Below is a small trained network, with its code and all its weights. Each question gives an input and a target symbol and asks what happens when units are switched off, that is, made to give their printed mean instead of their output.

import numpy as np


def w(rows, s, z=0):
    codes = np.array(rows[::2]) - 128.0
    scale = np.full(codes.shape[1], s)
    scale[-1] = z or s
    return codes * scale


def norm(h):
    return h / np.sqrt((h * h).mean(-1, keepdims=True) + 1e-5)


def f(y):
    return y / 2 * (1 + np.tanh(0.7978845608 * (y + 0.044715 * y**3)))


def softmax(a):
    e = np.exp(a - a.max(-1, keepdims=True))
    return e / e.sum(-1, keepdims=True)


def log_softmax(a):
    a = a - a.max(-1, keepdims=True)
    return a - np.log(np.exp(a).sum(-1, keepdims=True))


def net(x, mask):
    ids = ['βζθλμσ'.index(c) for c in x.split()]
    T = len(ids)
    res = E[ids] + P[:T]
    u = 0
    for l in range(2):
        r = norm(res)
        for j in range(3):
            rows = slice(2 * j, 2 * j + 2)
            q, k, v = (r @ M[l][rows].T for M in (Q, K, V))
            z = softmax(np.where(np.tri(T) > 0, q @ k.T / 2**0.5, -1e9)) @ v
            o = O[l][rows]
            res = res + np.where(mask[u + j], z, o[:, -1]) @ o[:, :-1]
        u += 3
        y = f(norm(res) @ A[l][:, :-1].T + A[l][:, -1])
        res = res + np.where(mask[u : u + 4], y, B[l][:, -1]) @ B[l][:, :-1]
        u += 4
    return log_softmax(norm(res)[-1] @ U[:, :-1].T + U[:, -1])


Q, K, V, O, A, B = {}, {}, {}, {}, {}, {}
E = w([
[72,127,167,146,153,222,138,185,249],'β',
[128,164,124,137,59,98,149,126,73],'ζ',
[203,3,68,123,133,140,50,141,190],'θ',
[204,72,94,188,162,123,170,153,68],'λ',
[190,119,86,107,149,161,119,68,52],'μ',
[99,154,177,110,130,209,98,152,104],'σ',
],0.0031)
P = w([
[163,183,144,107,137,50,142,151,157],'0',
[218,160,207,176,191,174,93,150,90],'1',
[70,26,78,74,185,219,183,176,60],'2',
[181,164,82,152,84,129,136,126,166],'3',
[151,147,165,220,116,197,55,102,82],'4',
[52,25,84,71,199,232,187,160,80],'5',
[157,160,78,151,96,130,118,112,157],'6',
[104,133,187,213,103,185,69,71,74],'7',
[47,14,76,74,209,250,177,124,64],'8',
[146,172,77,149,109,131,115,110,164],'9',
[75,133,195,215,97,186,69,68,73],'10',
[45,7,84,59,221,254,166,142,78],'11',
],0.0029)
Q[0] = w([
[165,218,166,120,35,72,37,92,214],'L0H1',
[91,81,39,71,145,198,208,118,120],'L0H1',
[51,147,223,139,135,231,74,209,186],'L0H2',
[119,3,24,107,179,167,120,136,223],'L0H2',
[191,224,122,179,85,59,120,45,92],'L0H3',
[119,52,88,65,159,187,207,206,106],'L0H3',
],0.0051)
K[0] = w([
[108,82,148,216,48,231,41,2,158],'L0H1',
[173,223,100,24,199,60,128,145,189],'L0H1',
[39,144,227,90,144,213,101,168,237],'L0H2',
[194,15,104,146,206,114,67,101,221],'L0H2',
[156,128,53,185,108,143,188,37,97],'L0H3',
[77,137,157,42,103,59,118,235,153],'L0H3',
],0.0054)
V[0] = w([
[149,156,89,78,254,166,30,106,92],'L0H1',
[104,80,156,254,122,169,96,181,144],'L0H1',
[93,74,156,208,159,169,123,129,183],'L0H2',
[63,185,169,159,118,152,116,112,134],'L0H2',
[87,36,124,176,96,171,101,110,170],'L0H3',
[168,80,112,89,101,110,86,161,69],'L0H3',
],0.0038)
O[0] = w([
[97,215,86,163,5,146,31,124,64,234],'L0H1',
[129,165,204,49,57,148,175,45,194,172],'L0H1',
[153,112,77,174,213,43,170,196,113,211],'L0H2',
[250,141,122,61,158,135,93,184,90,2],'L0H2',
[116,46,131,238,85,101,129,186,95,141],'L0H3',
[188,164,154,142,182,103,119,194,138,199],'L0H3',
],0.0031,0.002)
A[0] = w([
[120,102,115,219,117,53,135,123,200,158],'L0N1',
[184,139,64,148,85,35,200,46,129,105],'L0N2',
[114,142,56,106,6,3,80,98,190,79],'L0N3',
[43,16,97,150,139,168,117,67,142,2],'L0N4',
],0.004,0.00084)
B[0] = w([
[63,65,139,192,121,105,98,131,121,209],'L0N1',
[112,171,70,104,152,101,84,217,119,148],'L0N2',
[136,1,119,66,169,123,188,106,157,179],'L0N3',
[176,194,153,97,124,135,146,161,97,253],'L0N4',
],0.0054,0.0024)
Q[1] = w([
[80,84,82,150,198,180,252,155,31],'L1H1',
[209,125,89,69,85,198,69,40,13],'L1H1',
[150,3,105,202,59,116,91,142,115],'L1H2',
[219,117,218,161,21,88,62,109,208],'L1H2',
[57,181,145,146,89,64,105,60,187],'L1H3',
[91,187,133,118,157,130,175,62,62],'L1H3',
],0.005)
K[1] = w([
[123,253,102,47,146,16,108,236,69],'L1H1',
[206,113,60,112,72,84,42,51,8],'L1H1',
[117,28,88,156,75,18,82,136,106],'L1H2',
[169,62,237,172,13,85,125,13,203],'L1H2',
[140,187,201,142,28,136,141,106,137],'L1H3',
[164,149,162,117,145,151,185,76,67],'L1H3',
],0.0048)
V[1] = w([
[123,209,87,105,143,47,110,83,238],'L1H1',
[58,178,126,166,129,71,150,228,160],'L1H1',
[225,118,197,155,47,53,90,140,192],'L1H2',
[41,188,115,163,60,148,133,221,141],'L1H2',
[174,129,181,108,48,107,243,89,64],'L1H3',
[73,23,1,160,141,73,104,104,188],'L1H3',
],0.0028)
O[1] = w([
[58,43,135,197,121,170,116,115,107,9],'L1H1',
[132,77,177,180,75,201,72,72,104,75],'L1H1',
[106,165,177,116,174,184,198,191,1,30],'L1H2',
[160,176,150,188,71,48,62,127,66,135],'L1H2',
[125,109,157,125,93,193,84,135,215,5],'L1H3',
[130,205,159,62,156,145,131,114,126,216],'L1H3',
],0.0032,0.0013)
A[1] = w([
[222,225,163,134,120,172,125,166,63,142],'L1N1',
[58,75,254,209,20,212,40,14,116,40],'L1N2',
[166,111,186,19,95,147,199,112,177,91],'L1N3',
[199,130,105,139,149,183,130,164,142,252],'L1N4',
],0.0052,0.0021)
B[1] = w([
[182,100,183,146,163,113,137,175,211,253],'L1N1',
[143,27,75,255,32,245,53,26,125,197],'L1N2',
[64,137,163,178,83,122,166,130,50,150],'L1N3',
[147,174,174,133,84,98,113,103,125,216],'L1N4',
],0.0059,0.0051)
U = w([
[70,173,76,213,165,58,33,236,44,5],'β',
[147,226,30,15,103,141,87,49,168,176],'ζ',
[60,161,201,105,42,117,237,114,46,159],'θ',
[239,174,234,132,147,77,142,170,200,114],'λ',
[64,2,110,48,243,127,195,106,167,181],'μ',
[141,74,128,211,83,226,66,32,134,142],'σ',
],0.0047,0.0019)

Each question gives the input, a string of symbols that net reads in full, and the target symbol t.
The units are the heads (2 rows each of Q, K, V and O) and the neurons (one row each of A and B). Each row of codes is followed by its name. A weight is (code - 128) times the scale printed after its matrix; where a second scale follows, it is the last column's (O, A, B and U).
mask holds one flag per unit, layer by layer, with each layer's heads first. A switched-off unit (its flag False) gives its mean, the last column of its rows in O or B, instead of its output. The means were averaged over made-up inputs and are rounded, as every weight is.
A unit's drop is (log p(t) with every unit on - log p(t) with that unit switched off) / (log p(t) with every unit on - log p(t) with every unit switched off).
The circuit of an input: a set's keep is (log p(t) with only the set's units on - log p(t) with every unit switched off) / (log p(t) with every unit on - log p(t) with every unit switched off). Starting from the 12 units with the biggest drops (on a tie, the unit counted first), units are removed one at a time, each time the one whose removal leaves the highest keep (on an exact tie, the one counted first), for as long as the keep stays at least 0.8.
units of the circuit, in order: the units of the circuit, biggest drop first
unit that matters most: the unit with the biggest drop
k most important neurons: the k neurons with the biggest drops, biggest first
k most important neurons of layer l: the k neurons of layer l with the biggest drops, biggest first
which heads matter: for each layer, one digit per head in row order, 1 if its drop is at least 0.15 and else 0, layers parted by /
input λ θ θ θ σ, target λ: units of the circuit, in order : L0H2; L1N1
input μ θ θ, target β: units of the circuit, in order : L0H1; L1N2
input β ζ β λ λ σ β β μ θ σ β, target θ: unit that matters most : L0N1
input σ θ λ λ θ β, target ζ: which heads matter : 101 / 010
input σ λ ζ, target ζ: 2 most important neurons of layer 1 : L1N2; L1N1
input θ ζ λ λ θ ζ λ ζ θ, target λ: 2 most important neurons of layer 0 : L0N4; L0N1
input β λ ζ ζ μ σ, target θ: which heads matter : 110 / 000
input σ ζ θ ζ θ λ λ θ θ, target ζ: which heads matter : 001 / 010
input β β θ, target θ: which heads matter : 100 / 000
input σ ζ ζ θ β θ, target ζ: units of the circuit, in order : L0H3; L1N1; L0N3; L1N2
input θ σ λ θ ζ μ μ θ λ, target λ: 3 most important neurons : L0N4; L0N3; L1N2
input ζ θ μ σ λ, target λ: which heads matter : 011 / 110
input ζ μ μ θ θ ζ θ θ ζ θ β, target λ: units of the circuit, in order : L0H2; L1N2
input β θ λ σ λ θ λ ζ μ, target θ: most important neuron of layer 1 : L1N3
input σ θ σ, target ζ: which heads matter : 111 / 010
input σ θ ζ ζ β σ, target ζ: units of the circuit, in order : L0H3; L1H2; L1N1; L1N2
input θ θ μ λ μ θ θ ζ β, target λ: 2 most important neurons : L0N4; L0N3
input θ σ θ β β θ ζ σ ζ θ, target μ: 2 most important neurons of layer 0 : L0N3; L0N1
input β λ β, target θ: 3 most important neurons : L0N4; L0N1; L1N3
input θ β ζ μ λ σ λ, target β: 4 most important neurons : L0N2; L0N1; L1N2; L1N1
input σ λ ζ β θ λ μ, target ζ: which heads matter : 000 / 000
input ζ θ λ σ λ ζ ζ θ λ, target μ: most important neuron : L1N2
input λ θ λ β ζ, target λ: 2 most important neurons : L1N1; L0N1
